Below are the code and all the weights of a small trained network. Each question names an input and a target symbol and asks about switching units off, where a switched-off unit gives its printed mean instead of its output.

import numpy as np


def w(rows, s, z=0):
    codes = np.array(rows[::2]) - 128.0
    scale = np.full(codes.shape[1], s)
    scale[-1] = z or s
    return codes * scale


def f(y):
    return np.maximum(y, 0)


def softmax(a):
    e = np.exp(a - a.max(-1, keepdims=True))
    return e / e.sum(-1, keepdims=True)


def log_softmax(a):
    a = a - a.max(-1, keepdims=True)
    return a - np.log(np.exp(a).sum(-1, keepdims=True))


def net(x, mask):
    ids = ['βγηξπτφω'.index(c) for c in x.split()]
    T = len(ids)
    res = E[ids] + P[:T]
    r = res
    for j in range(3):
        rows = slice(2 * j, 2 * j + 2)
        q, k, v = (r @ M[0][rows].T for M in (Q, K, V))
        z = softmax(np.where(np.tri(T) > 0, q @ k.T / 2**0.5, -1e9)) @ v
        o = O[0][rows]
        res = res + np.where(mask[j], z, o[:, -1]) @ o[:, :-1]
    y = f(res @ A[0][:, :-1].T + A[0][:, -1])
    res = res + np.where(mask[3:15], y, B[0][:, -1]) @ B[0][:, :-1]
    return log_softmax(res[-1] @ U[:, :-1].T + U[:, -1])


Q, K, V, O, A, B = {}, {}, {}, {}, {}, {}
E = w([
[211,152,112],'β',
[160,203,185],'γ',
[191,122,139],'η',
[90,11,53],'ξ',
[165,195,183],'π',
[104,120,156],'τ',
[233,81,60],'φ',
[122,55,231],'ω',
],0.011)
P = w([
[150,255,101],'0',
[233,161,128],'1',
[239,135,130],'2',
[215,111,135],'3',
[201,95,132],'4',
[177,100,151],'5',
[159,95,157],'6',
[157,87,149],'7',
[154,116,154],'8',
],0.0041)
Q[0] = w([
[39,145,52],'H1',
[1,140,122],'H1',
[39,6,35],'H2',
[165,217,183],'H2',
[116,187,227],'H3',
[41,111,110],'H3',
],0.0093)
K[0] = w([
[231,214,11],'H1',
[216,140,2],'H1',
[219,225,94],'H2',
[50,59,86],'H2',
[197,228,233],'H3',
[95,190,88],'H3',
],0.0087)
V[0] = w([
[182,209,57],'H1',
[205,204,72],'H1',
[248,195,177],'H2',
[137,197,193],'H2',
[163,107,148],'H3',
[96,32,2],'H3',
],0.0087)
O[0] = w([
[86,218,20,115],'H1',
[73,163,2,143],'H1',
[104,245,196,253],'H2',
[67,183,216,155],'H2',
[126,134,103,166],'H3',
[132,51,86,59],'H3',
],0.0068,0.0058)
A[0] = w([
[103,187,153,224],'N1',
[133,177,221,9],'N2',
[40,71,100,156],'N3',
[162,136,103,28],'N4',
[193,171,251,36],'N5',
[145,182,128,253],'N6',
[161,179,87,57],'N7',
[106,105,179,190],'N8',
[126,126,123,203],'N9',
[16,152,144,115],'N10',
[111,194,62,66],'N11',
[81,168,219,189],'N12',
],0.011,0.0067)
B[0] = w([
[86,106,165,232],'N1',
[221,137,17,193],'N2',
[138,69,143,138],'N3',
[182,158,114,129],'N4',
[178,124,67,248],'N5',
[39,64,209,246],'N6',
[51,143,68,159],'N7',
[98,137,125,180],'N8',
[139,88,131,164],'N9',
[255,141,166,152],'N10',
[55,204,45,173],'N11',
[199,185,170,241],'N12',
],0.0082,0.012)
U = w([
[125,145,115,115],'β',
[191,186,110,5],'γ',
[144,134,175,77],'η',
[160,51,97,255],'ξ',
[180,161,124,129],'π',
[153,111,232,179],'τ',
[181,139,52,156],'φ',
[248,98,171,87],'ω',
],0.012,0.0068)

Each question gives the input, a string of symbols that net reads in full, and the target symbol t.
The units are the heads (2 rows each of Q, K, V and O) and the neurons (one row each of A and B). Each row of codes is followed by its name. A weight is (code - 128) times the scale printed after its matrix; where a second scale follows, it is the last column's (O, A, B and U).
mask holds one flag per unit, heads first, then neurons. A switched-off unit (its flag False) gives its mean, the last column of its rows in O or B, instead of its output. The means were averaged over made-up inputs and are rounded, as every weight is.
A unit's drop is (log p(t) with every unit on - log p(t) with that unit switched off) / (log p(t) with every unit on - log p(t) with every unit switched off).
k most important neurons: the k neurons with the biggest drops, biggest first
which heads matter: for each layer, one digit per head in row order, 1 if its drop is at least 0.15 and else 0, layers parted by /
drop of u: that unit's drop, to one decimal
input β η ω η φ η, target ω: 2 most important neurons	[N11 N5]
input ξ γ η, target ξ: which heads matter	010
input β ω β γ τ β γ φ, target τ: which heads matter	010
input η γ π β, target β: most important neuron	[N11]
input τ β ξ η, target ξ: 2 most important neurons	[N12 N10]
input π ω ω ω ω τ, target ω: which heads matter	100
input φ τ β β, target τ: 2 most important neurons	[N2 N5]
input β π γ φ π β ω γ φ, target ω: which heads matter	110
input ω ω π τ π ω γ, target ω: 2 most important neurons	[N2 N5]
input π β β β, target β: 2 most important neurons	[N11 N7]
input β γ γ, target γ: drop of N2	0.6
input γ β η π β ξ γ, target ξ: drop of N6	0.0
input η ξ τ β ξ φ, target ξ: drop of H2	0.1
input γ ω ω π β π, target ω: most important neuron	[N2]
